[[2 4 4 3 4 4 3 4 3 3 5 3 5]
 [2 2 1 5 4 4 2 7 5 2 3 3 3]
 [3 4 6 2 2 3 2 3 2 5 4 3 3]
 [6 2 3 3 2 2 5 2 4 3 2 5 1]
 [6 2 4 2 2 2 4 3 3 4 2 5 2]
 [4 3 5 2 2 3 3 3 2 5 3 3 3]
 [2 7 2 3 4 3 1 3 1 3 7 2 5]
 [2 2 1 5 4 4 3 6 5 2 2 3 2]
 [3 3 6 2 2 3 3 4 3 5 3 3 3]] | 2

[[5526 4248 8198 6091 6401 5308]
 [4141 5765 4166 2186 4781 3244]
 [6353 7844 6971 5234 4789 4413]
 [5820 7166 7910 5483 5173 4709]
 [6496 3861 6941 5158 7039 4311]
 [2445 5759 4337 5690 3221 6465]
 [2046 4550 6712 5078 4667 5913]
 [3278 6699 4445 2742 4050 3817]
 [5643 4674 3097 2793 5473 3358]] | 2046

[[207 486 418 481 543 519 497 387 456 514 483 283]
 [460 576 377 304 209 322 609 445 461 579 217 363]
 [234 563 548 421 417 251 465 505 578 394 317 399]
 [406 350 412 467 635 452 575 265 637 301 437 246]
 [762 392 349 404 614 357 383 364 475 638 415 146]
 [490 602 572 268 752 415 399 540 465 434 390 268]
 [314 507 342 371 159 563 687 778 198 325 511 504]] | 762

[[-597  -49 -473   20 -941 -215  -74]
 [-461   71 -282  -76  -51 -731  341]
 [-476   85 -266  -76  -51 -731  367]
 [-400 -199 -617 -124 -873 -330  238]
 [-446 -184 -601 -105 -839 -368  264]
 [-748  280  -90   97 -188 -578 -100]
 [-612  -19 -457   20 -975 -234  -74]
 [-309 -139 -489 -144 -359 -636  523]
 [-809  235 -186  136 -530 -349 -282]
 [-340 -124 -489 -182 -325 -636  497]
 [-627   -4 -457   11 -941 -234  -74]] | -809

[[7730 5615 5146 5740 7065 6565 7840 5656 3192]
 [9179 6563 7925 5732 7657 7493 5123 7251 6239]
 [6325 4769 7854 8352 7522 5685 5715 5222 6589]
 [7243 7726 5761 8021 5664 7249 7855 6775 6980]
 [5134 8708 7426 7542 7130 7122 8728 7093 7178]
 [7390 7215 7168 6228 7043 7206 6571 6403 4914]] | 7243
---
array([ -18.362,  -17.113,  123.390,  105.535, -192.062,  -87.027,
        162.834]): -87.027

array([-113.4,   31.7,  116.5,  -97.3]): 116.5

array([ 1.8,  0.4,  1.2,  0.9, -1.1]): 0.9

array([ 0.799,  1.389,  0.134, -1.203, -0.471]): -1.203

array([ 0.19,  0.01,  0.16,  0.14, -0.16,  0.10,  0.07]): 0.10

array([-0.957,  0.932, -0.241, -1.169,  1.339,  0.182]): 1.339

array([ 1.077, -1.121,  0.857, -0.068, -0.120]): -0.068

array([-0.421, -0.819, -1.557,  1.104,  0.057]): 1.104

array([ 0.059,  0.020, -0.027,  0.041,  0.153,  0.072, -0.141]): 0.072

array([ 1.95, -1.26, -1.12,  0.49,  0.94,  0.69,  0.08]): 0.69
---
Input: [747, 152, 516, 68, 914, 532]
Output: 152
Input: [[115, 560, 113, -118, -51], [945, 566, 498, 874, -983]]
Output: 560
Input: [[83, 56, 78, 104, 55], [134, 204, 76, 224, 115]]
Output: 56
Input: [[4557, 4495, 5942, 8213, 3092], [4478, 3948, 5963, 9760, 3649]]
Output: 4495
Input: [74, 74, 221, 34]
Output: 74
Input: [[4, 3, 3, 3, 3, 4, 3], [8, 3, 3, 2, 4, 5, 3], [7, 3, 3, 2, 4, 5, 3]]
Output: 3
---
[[-67.0, 9.6, -30.5, -46.5, -12.3, -12.5, -1.0], [-1.5, -4.4, 18.4, -29.3, 1.5, -32.8, 49.1]] result: -30.5
[[6.9, 15.8, -10.6, 6.6, 7.4, 1.5, 10.7], [-38.7, -70.9, -41.4, 15.5, -10.6, 4.8, 43.7], [-5.7, -5.8, 1.3, -3.5, 18.1, 0.8, 1.6]] result: -41.4
[[8.5, 11.8, 16.7, 26.4, -44.5, -73.0], [40.7, -28.3, -9.1, -25.1, 43.3, -43.6], [26.1, -32.9, 15.5, 7.0, -2.8, -12.1]] result: -9.1
[[-22.7, 10.7, -23.1, -55.9, 67.2, 4.9, -36.6], [-12.0, 31.5, 53.8, 45.0, -14.1, -46.8, -24.6], [-20.1, 7.7, -22.4, -55.5, 62.8, 5.7, -29.3]] result: 53.8
[[51.1, 2.9, 55.4, 7.6, -70.1, 10.6], [2.2, -11.5, 13.6, 2.2, 11.3, 14.9], [32.3, 11.6, 39.8, 4.3, -76.1, 8.1]] result: 13.6
[[42.9, -42.4, -39.1, -3.1], [49.5, -6.1, -4.7, 33.3], [-46.1, 61.8, -13.4, 4.4]] result: -4.7
[[-14.0, 2.5, -67.8, 35.3], [-18.3, 15.8, 11.2, -33.3], [0.3, -18.0, -22.8, -34.5]] result: 11.2
[[-35.1, 43.4, 76.2, 7.0, -33.8, 63.1], [2.5, 54.8, 24.8, -39.5, -37.8, 19.7]] result: 76.2
